Each name stands for a flat space through zero: a line, a plane or more. A row that begins with a name and a colon came from that space; any other row is followed by the name of the space it lies nearest, among the names in its block.
gbbz: [7,2,-30,13,-7,-9,3,12,-12,-19,-7,2,8,6,-6,-9,-7,-10,12,-18,-34,-5,17,23,8,6,15,-21,-16,-24,20,3,-9,-8,0,20,5,14,0]
bcgt: [-17,-53,-29,-9,85,-4,-1,15,23,-13,28,11,5,9,-20,-51,-6,-2,-33,7,-1,-23,14,-42,22,-15,69,-25,-36,30,0,44,19,22,-28,28,44,-35,-13]
[30,-35,25,-66,9,8,-5,-15,21,56,48,-33,10,-2,-9,-21,14,-17,8,-10,37,-6,-33,-32,-25,-20,-11,11,13,0,-81,5,-30,32,10,0,-4,-12,6]
gbbz
bcgt: [31,-3,-9,15,-18,-11,21,25,38,-21,6,8,14,77,-9,-21,-25,-42,17,-9,14,-17,33,-35,29,-8,-4,27,49,10,-10,28,-10,19,16,0,-29,-19,-5]
jjnm: [3,10,-13,-17,-3,30,7,20,-31,4,-17,17,-13,-1,8,27,-36,26,-30,-19,-33,-7,-24,6,17,-2,30,-18,4,26,4,-6,-30,-20,-8,-39,-7,28,3]
[30,24,-14,-6,38,13,-5,-33,25,3,17,-18,-9,7,3,-5,5,18,-25,-22,-15,-1,33,-18,7,22,46,-26,-1,1,-34,12,8,4,-37,-19,-10,-3,21]
bcgt
srnf: [33,-44,7,40,15,-51,-10,-19,-12,-5,3,8,27,31,-16,19,49,3,15,-1,33,-28,-23,20,-36,-34,28,-43,23,-15,29,-2,5,9,-33,65,-28,-12,35]
[27,38,-4,-24,-10,2,25,-29,15,0,24,1,-25,-13,3,-22,-20,44,20,7,-7,-9,4,12,-5,8,7,-38,-35,58,-35,6,-4,-10,12,9,19,30,19]
jjnm
pflb: [7,5,-9,8,10,-9,-2,8,9,2,-10,-24,-52,0,-37,25,9,-13,29,-41,-33,35,6,5,19,5,-17,14,-36,5,-18,1,-9,8,-9,17,4,19,6]
[2,-40,57,-67,51,-1,-5,-47,-20,37,29,-23,46,9,-1,-30,-6,-22,14,25,63,-1,-44,6,25,-16,29,31,-31,7,-76,24,51,14,38,-7,14,-15,-10]
gbbz
bsnc: [-27,1,-41,0,20,31,-6,4,9,24,-18,-5,-23,24,23,8,-5,7,9,-24,-2,4,-5,-22,4,19,20,-8,13,-31,-27,-20,-42,12,-11,-28,-11,39,-24]
[0,-8,46,13,9,-26,-19,4,-21,-1,10,-46,-21,3,-10,3,24,-18,-17,-43,-39,54,-22,29,5,0,-19,20,-19,-19,-17,6,-18,-21,1,-18,-12,-6,33]
pflb
gbbz: [6,-7,-2,-3,4,-5,12,8,32,-4,3,13,-10,-2,37,4,16,35,13,34,-23,7,-5,-1,-8,-1,-28,-13,3,-8,29,-32,-20,-27,-24,6,-8,-8,28]
[-28,-36,13,23,1,-9,9,22,5,-25,19,-10,28,-18,23,-8,-33,33,13,10,-12,-66,36,-19,6,-23,18,-43,-12,44,10,21,-14,7,-3,31,54,4,9]
bcgt
[-29,23,-19,-20,-45,19,-35,-13,-43,-53,-35,11,10,4,-16,-12,-32,18,-32,48,-8,14,-51,30,40,-41,-12,-9,-49,1,10,-3,66,-58,25,-41,19,-43,-38]
gbbz
[6,14,29,-22,-36,-9,14,25,8,-37,-8,-13,41,-5,9,13,-13,6,14,8,-5,20,-30,9,-14,22,-35,16,-3,-11,-6,8,-4,32,-2,33,16,1,19]
bcgt
[-6,-23,-5,-22,-1,-2,-18,8,-17,5,14,-8,49,26,22,30,-36,9,-13,54,72,34,43,32,-4,-52,-38,24,-13,15,-29,-25,-25,7,23,18,-79,20,32]
bsnc
[23,-41,27,32,-3,-36,12,-4,-36,11,-17,11,28,20,-9,16,50,-6,12,14,-11,-27,-23,10,-50,-5,38,7,18,3,26,5,-29,13,-43,40,-32,-1,11]
srnf
[-3,-25,11,30,11,28,32,18,33,-36,28,25,-9,-31,-14,25,-10,49,40,13,-46,-15,-12,-16,-17,-13,-24,41,-6,7,33,32,13,-11,-12,10,10,-62,-7]
bsnc
srnf: [33,-12,6,-14,-11,35,-70,-4,10,-27,-4,18,-14,-1,0,-5,-9,-34,35,-25,-46,10,25,-17,23,35,-32,24,-14,-3,-37,19,-10,-11,21,-5,43,1,8]
[-5,2,34,-4,-23,-6,11,23,-22,-41,49,19,23,15,-17,-17,-41,-23,58,-4,43,-29,-21,-11,10,-36,-13,-41,18,13,12,5,-31,-26,9,10,5,23,1]
bcgt
[-5,-23,27,-57,-14,12,-6,24,31,38,15,-54,1,29,56,-19,15,28,-14,18,9,-13,-44,-8,-40,-55,-7,-33,7,7,-50,38,-65,9,-1,-13,-5,-48,-57]
gbbz
pflb: [26,-5,38,-27,31,24,-20,12,15,-12,-12,-25,5,24,10,7,-8,9,-14,23,-13,16,-4,24,-21,34,3,12,2,-43,11,-28,2,-6,30,-5,-38,-12,18]
[-17,-31,-28,32,-27,-33,49,52,-16,-34,25,51,2,5,49,3,-18,19,31,1,-13,2,33,-49,19,-21,-30,-3,55,-13,-6,-40,-17,1,-58,1,-10,42,20]
pflb
[28,23,28,3,-41,-17,35,-12,5,-3,10,-25,-6,33,36,-11,-25,-26,29,-7,-30,13,35,-21,28,10,-10,-39,58,-27,11,32,-6,6,-29,30,-17,-5,19]
bcgt
[18,5,35,-6,43,-12,-16,-11,-41,-14,46,0,-19,34,-18,-26,9,-11,-3,-48,37,-16,-25,-6,-33,-33,31,23,-21,-18,-24,-18,-5,13,-26,25,-35,0,-11]
bcgt
[24,-12,-36,-3,11,37,-32,-3,21,31,-7,-7,25,30,-11,-31,-3,-67,9,-7,-15,3,-4,-17,46,42,3,26,-9,-68,-46,-50,-34,44,5,-49,-15,34,-18]
bsnc
[-4,-10,22,14,-6,13,29,19,25,-27,55,12,-35,-9,-6,6,19,37,-3,30,-27,0,-31,-14,-12,-18,16,8,-6,5,6,22,-9,10,16,24,-10,-51,-41]
bsnc
[-26,-10,-28,-12,-27,25,19,25,17,8,-23,5,14,-19,-17,-33,-19,12,14,34,39,-33,-45,8,31,-26,-69,-27,-33,8,-5,-18,-44,3,-7,-28,39,14,31]
bcgt
[-39,-34,0,1,-8,-17,-10,36,30,13,-38,-2,5,-78,22,-30,-2,58,-20,71,-20,-13,3,9,-2,17,-13,-33,-41,11,-17,18,-9,5,-28,-27,53,-38,27]
bcgt
[-15,-17,4,12,-29,-18,-1,-5,-17,-29,-5,37,41,-22,-8,-33,-2,18,20,8,20,-43,1,-6,9,-44,-4,21,-24,16,-29,-4,-26,23,-35,-21,22,6,-31]
pflb
bsnc: [17,-12,-15,30,-34,29,-37,2,-38,40,35,-17,27,-8,-4,-15,-33,1,29,7,53,41,49,4,11,2,-27,27,3,-1,-13,-13,21,-15,-3,-2,1,39,15]
[4,0,-9,9,-3,-39,-28,-26,-38,25,10,10,-14,-9,36,-27,-9,-21,-1,-14,28,17,-20,7,11,41,15,-27,28,-8,-30,-5,-1,-24,5,-6,26,58,72]
bsnc
[7,30,68,48,7,40,-71,-75,-6,18,-7,-87,-6,-25,-29,-26,24,-19,17,-45,-12,1,-20,51,-32,-30,-18,14,-107,15,-30,32,-8,-1,34,-21,38,-19,-49]
pflb
[51,-21,10,21,-31,61,-11,17,30,-39,3,5,37,-10,54,18,-59,57,-14,33,99,-44,-47,-25,-18,-36,-22,-1,-8,19,-26,0,-25,-17,-16,-48,-37,29,-19]
pflb
[-15,0,-41,-13,-34,2,36,-56,4,21,-19,-35,-47,11,14,-17,-10,-4,21,14,-33,30,18,21,16,-40,-35,-2,31,-41,-13,76,-8,18,-40,-26,-54,-19,17]
bcgt
[4,19,-6,10,15,16,-19,35,-53,45,-23,-17,-29,-8,-24,-4,-3,-24,-7,-34,11,-12,-3,15,-13,-44,19,-22,49,24,3,-23,-17,-11,-16,-32,-5,-15,-17]
jjnm
[0,46,-3,-6,-7,-17,4,-31,-34,-42,-19,16,22,-1,-26,12,-38,-38,-29,20,-7,28,0,18,45,13,8,33,5,9,15,-14,55,-27,15,12,15,-5,10]
gbbz
jjnm: [7,4,-32,-11,-16,-27,-13,12,-6,-3,-30,41,8,0,17,-3,-14,50,-47,-26,-33,-27,17,-23,52,-8,16,35,7,-5,3,34,27,2,16,-2,-5,-13,-36]
[24,8,-25,21,1,8,12,13,-1,15,-8,12,14,-10,-16,-14,29,-15,-15,-4,27,-12,-15,30,20,-19,14,6,-13,0,-28,-42,22,-13,6,3,-22,5,-10]
jjnm
[-14,-20,-1,-56,-7,-6,6,28,-3,0,8,21,48,7,-13,-33,39,-63,-8,48,9,-11,-3,15,28,7,-19,-8,-20,-1,-50,-29,-8,31,-15,-42,-7,-26,-16]
bcgt
[10,19,3,-16,28,-22,-13,-28,-68,-32,-30,27,37,1,-29,16,-61,-28,-35,9,53,48,-22,-9,19,22,29,44,-26,26,-18,-9,63,-26,39,13,28,45,-15]
gbbz
[4,28,28,55,-18,4,-17,-34,-50,24,-15,33,26,-34,-8,104,44,66,-6,-9,-8,5,27,22,-46,-19,-35,42,66,-26,-1,-71,-8,-32,95,-49,19,86,18]
bcgt
[-3,24,-16,-12,-13,-7,13,-1,13,11,-1,-5,-10,-16,8,-19,-11,11,-39,8,24,-4,7,3,-9,5,17,-1,7,-11,15,1,22,13,-3,1,-7,2,-5]
srnf
[-18,-9,-14,-1,17,52,-12,17,23,-17,-4,-24,-31,-7,6,-27,-40,-12,-1,19,-36,9,18,-7,16,22,-11,17,17,3,-26,14,-2,21,41,-18,15,12,-34]
srnf
[50,6,-15,22,50,-2,3,24,14,48,36,-16,-11,-23,-30,29,13,-71,47,-18,4,2,-41,84,-28,-41,11,-61,9,-53,-21,-41,11,26,1,99,-34,26,-23]
jjnm
[4,16,-21,-39,19,67,-27,31,22,-26,-24,-13,-63,-8,-13,-18,-29,-2,0,-7,-45,60,16,-14,35,27,-66,42,-9,-12,-85,-11,-7,18,18,-51,19,15,-36]
srnf
